Below is a small trained network, with its code and all its weights. Each question gives an input and a class and asks what happens when units are switched off, that is, made to give their printed mean instead of their output.

import numpy as np


def w(rows, s, z=0):
    codes = np.array(rows[::2]) - 128.0
    scale = np.full(codes.shape[1], s)
    scale[-1] = z or s
    return codes * scale


def f(y):
    return y / 2 * (1 + np.tanh(0.7978845608 * (y + 0.044715 * y**3)))


def log_softmax(a):
    a = a - a.max(-1, keepdims=True)
    return a - np.log(np.exp(a).sum(-1, keepdims=True))


def net(x, mask):
    res = np.array(x, float).reshape(1, 4) / 4 @ E
    y = f(res @ A[0][:, :-1].T + A[0][:, -1])
    res = res + np.where(mask, y, B[0][:, -1]) @ B[0][:, :-1]
    return log_softmax(res[-1] @ U[:, :-1].T + U[:, -1])


A, B = {}, {}
E = w([
[139,178,78,169,208,123,159,1],'x0',
[82,155,232,115,225,77,170,155],'x1',
[129,129,127,128,127,127,128,130],'x2',
[234,219,151,178,145,122,6,149],'x3',
],0.0084)
A[0] = w([
[153,168,75,137,164,124,141,95,118],'N0',
[138,153,72,153,210,125,144,3,176],'N1',
[132,151,216,131,211,126,87,143,89],'N2',
[211,157,57,148,60,133,32,119,127],'N3',
[111,152,99,137,208,131,170,12,114],'N4',
[159,149,95,142,134,125,98,81,93],'N5',
[116,131,152,142,103,137,137,180,254],'N6',
[112,78,59,112,58,145,139,85,199],'N7',
[148,139,87,155,108,139,100,143,115],'N8',
[44,92,191,117,184,107,247,147,150],'N9',
[168,196,205,133,200,108,90,167,50],'N10',
[102,72,30,122,55,140,189,107,219],'N11',
[149,116,135,124,91,133,85,148,205],'N12',
],0.015,0.0057)
B[0] = w([
[143,151,83,113,107,147,140,87,172],'N0',
[146,167,66,133,176,138,152,48,240],'N1',
[128,119,116,171,99,95,191,134,186],'N2',
[122,131,137,97,166,166,22,141,235],'N3',
[100,103,187,156,206,137,133,36,221],'N4',
[126,165,84,113,107,163,106,100,167],'N5',
[124,127,131,98,76,108,122,161,179],'N6',
[130,136,126,200,100,103,155,122,198],'N7',
[125,121,133,124,151,145,99,132,161],'N8',
[145,117,128,5,145,134,133,136,254],'N9',
[115,126,130,208,80,116,169,122,197],'N10',
[127,128,129,204,81,101,182,141,220],'N11',
[129,90,169,144,145,101,88,152,176],'N12',
],0.029,0.018)
U = w([
[120,107,184,200,20,68,161,239,252],'0',
[127,170,107,233,113,118,198,93,143],'1',
[157,103,167,2,83,125,133,219,95],'2',
[136,116,172,54,201,152,151,95,79],'3',
[132,101,208,107,135,161,32,220,122],'4',
[162,186,84,108,165,210,74,113,30],'5',
],0.0063,0.0033)

Each question gives the input, the list of numbers given to net, and the class t.
The units are the neurons (one row each of A and B). Each row of codes is followed by its name. A weight is (code - 128) times the scale printed after its matrix; where a second scale follows, it is the last column's (A, B and U).
mask holds one flag per neuron, in row order. A switched-off neuron (its flag False) gives its mean, the last column of its row in B, instead of its output. The means were averaged over made-up inputs and are rounded, as every weight is.
A unit's drop is (log p(t) with every unit on - log p(t) with that unit switched off) / (log p(t) with every unit on - log p(t) with every unit switched off).
The circuit of an input: a set's keep is (log p(t) with only the set's units on - log p(t) with every unit switched off) / (log p(t) with every unit on - log p(t) with every unit switched off). Starting from the 12 units with the biggest drops (on a tie, the unit counted first), units are removed one at a time, each time the one whose removal leaves the highest keep (on an exact tie, the one counted first), for as long as the keep stays at least 0.8.
circuit, biggest first: the units of the circuit, biggest drop first
most important unit: the unit with the biggest drop
top k neurons: the k neurons with the biggest drops, biggest first
drop of u: that unit's drop, to one decimal
input [5,1,-3,-7], class 3: top 4 neurons => [N9, N10, N4, N2]
input [0,6,-5,-6], class 2: circuit, biggest first => [N9, N1]
input [5,1,8,-2], class 3: circuit, biggest first => [N4]
input [0,-6,-6,4], class 4: circuit, biggest first => [N1, N3]
input [-2,1,3,6], class 0: top 2 neurons => [N10, N9]
input [-8,-5,2,1], class 4: top 3 neurons => [N3, N10, N2]
input [1,4,5,0], class 3: top 3 neurons => [N11, N7, N9]
input [-2,7,5,0], class 2: top 2 neurons => [N9, N11]
input [4,1,3,-1], class 3: top 2 neurons => [N10, N11]
input [7,-3,2,1], class 5: top 2 neurons => [N10, N2]
input [4,-6,4,1], class 5: top 3 neurons => [N3, N10, N2]
input [7,-8,-7,1], class 5: top 4 neurons => [N3, N10, N5, N2]
input [8,8,3,0], class 3: top 4 neurons => [N9, N4, N11, N7]
input [-8,-6,8,-1], class 0: most important unit => N11
input [-2,0,-2,7], class 4: top 3 neurons => [N3, N11, N7]
input [-5,1,-8,7], class 0: top 3 neurons => [N10, N2, N9]
input [-1,6,-4,5], class 0: drop of N1 => 0.3
input [-6,-8,-1,2], class 4: drop of N3 => 1.5
input [-3,-2,-3,7], class 4: drop of N3 => 0.1
input [8,7,7,-2], class 3: circuit, biggest first => [N9]
input [-3,-1,1,7], class 4: drop of N3 => 0.6
